Below are the code and all the weights of a small trained network. Each question names an input and a class and asks about switching units off, where a switched-off unit gives its printed mean instead of its output.

import numpy as np


def w(rows, s, z=0):
    codes = np.array(rows[::2]) - 128.0
    scale = np.full(codes.shape[1], s)
    scale[-1] = z or s
    return codes * scale


def norm(h):
    return h / np.sqrt((h * h).mean(-1, keepdims=True) + 1e-5)


def f(y):
    return y / 2 * (1 + np.tanh(0.7978845608 * (y + 0.044715 * y**3)))


def log_softmax(a):
    a = a - a.max(-1, keepdims=True)
    return a - np.log(np.exp(a).sum(-1, keepdims=True))


def net(x, mask):
    res = np.array(x, float).reshape(1, 5) / 4 @ E
    u = 0
    for l in range(2):
        y = f(norm(res) @ A[l][:, :-1].T + A[l][:, -1])
        res = res + np.where(mask[u : u + 5], y, B[l][:, -1]) @ B[l][:, :-1]
        u += 5
    return log_softmax(norm(res)[-1] @ U[:, :-1].T + U[:, -1])


A, B = {}, {}
E = w([
[127,130,128,126],'x0',
[34,144,114,184],'x1',
[128,131,123,126],'x2',
[135,183,87,4],'x3',
[120,37,247,109],'x4',
],0.0039)
A[0] = w([
[174,67,135,46,133],'0.n0',
[5,143,211,56,4],'0.n1',
[62,133,173,73,83],'0.n2',
[253,125,102,190,144],'0.n3',
[63,146,146,142,95],'0.n4',
],0.0061,0.0037)
B[0] = w([
[133,183,122,183,255],'0.n0',
[159,51,55,88,190],'0.n1',
[160,40,114,103,160],'0.n2',
[153,59,2,118,238],'0.n3',
[111,121,28,139,146],'0.n4',
],0.0059,0.0015)
A[1] = w([
[163,62,46,105,178],'1.n0',
[3,170,142,127,249],'1.n1',
[147,162,113,87,199],'1.n2',
[150,102,196,2,2],'1.n3',
[199,122,214,146,109],'1.n4',
],0.0075,0.0033)
B[1] = w([
[87,58,138,127,247],'1.n0',
[101,150,167,124,253],'1.n1',
[146,104,136,94,203],'1.n2',
[139,152,31,255,180],'1.n3',
[178,164,159,106,181],'1.n4',
],0.0096,0.003)
U = w([
[113,38,46,147,253],'0',
[183,174,52,7,66],'1',
[19,190,117,230,100],'2',
[27,219,133,45,119],'3',
[218,110,231,162,97],'4',
[238,167,79,176,83],'5',
[58,114,249,159,118],'6',
],0.012,0.0038)

Each question gives the input, the list of numbers given to net, and the class t.
The units are the neurons (one row each of A and B). Each row of codes is followed by its name. A weight is (code - 128) times the scale printed after its matrix; where a second scale follows, it is the last column's (A, B and U).
mask holds one flag per neuron, layer by layer. A switched-off neuron (its flag False) gives its mean, the last column of its row in B, instead of its output. The means were averaged over made-up inputs and are rounded, as every weight is.
A unit's drop is (log p(t) with every unit on - log p(t) with that unit switched off) / (log p(t) with every unit on - log p(t) with every unit switched off).
The circuit of an input: a set's keep is (log p(t) with only the set's units on - log p(t) with every unit switched off) / (log p(t) with every unit on - log p(t) with every unit switched off). Starting from all 10 units, units are removed one at a time, each time the one whose removal leaves the highest keep (on an exact tie, the one counted first), for as long as the keep stays at least 0.8.
units of the circuit, in order: the units of the circuit, biggest drop first
most important unit: the unit with the biggest drop
top k neurons: the k neurons with the biggest drops, biggest first
k most important neurons of layer l: the k neurons of layer l with the biggest drops, biggest first
drop of u: that unit's drop, to one decimal
input [5,1,2,2,-1], class 3: most important unit	0.n3
input [3,3,-4,4,8], class 0: top 2 neurons	(0.n1 1.n3)
input [-2,0,-4,3,6], class 5: top 4 neurons	(1.n3 0.n3 0.n0 1.n4)
input [2,-4,1,-6,-8], class 0: units of the circuit, in order	(0.n3 1.n0)
input [-7,7,-8,2,-3], class 3: units of the circuit, in order	(1.n3 0.n0)
input [7,-6,6,-6,-8], class 0: units of the circuit, in order	(0.n3 1.n0)
input [7,4,6,7,8], class 0: units of the circuit, in order	(0.n1 1.n3)
input [-8,-1,-4,2,7], class 5: units of the circuit, in order	(1.n3 1.n4)
input [4,0,-2,2,4], class 5: top 3 neurons	(0.n3 1.n3 0.n0)
input [-1,1,3,8,2], class 0: 2 most important neurons of layer 0	(0.n2 0.n1)
input [-3,5,0,1,-3], class 3: 3 most important neurons of layer 1	(1.n3 1.n1 1.n0)
input [5,8,-3,2,5], class 0: top 2 neurons	(0.n1 0.n2)
input [4,-1,2,5,4], class 5: 3 most important neurons of layer 0	(0.n3 0.n0 0.n4)
input [4,-8,0,-5,-5], class 0: top 2 neurons	(0.n3 1.n0)
input [6,3,6,2,-7], class 3: top 3 neurons	(1.n3 1.n1 0.n0)
input [1,5,3,3,-7], class 3: 3 most important neurons of layer 1	(1.n3 1.n1 1.n2)
input [6,0,2,4,6], class 5: drop of 0.n3	0.4
input [-4,-3,-3,6,4], class 5: drop of 1.n3	0.6
input [-2,7,-6,3,7], class 0: drop of 0.n2	0.2
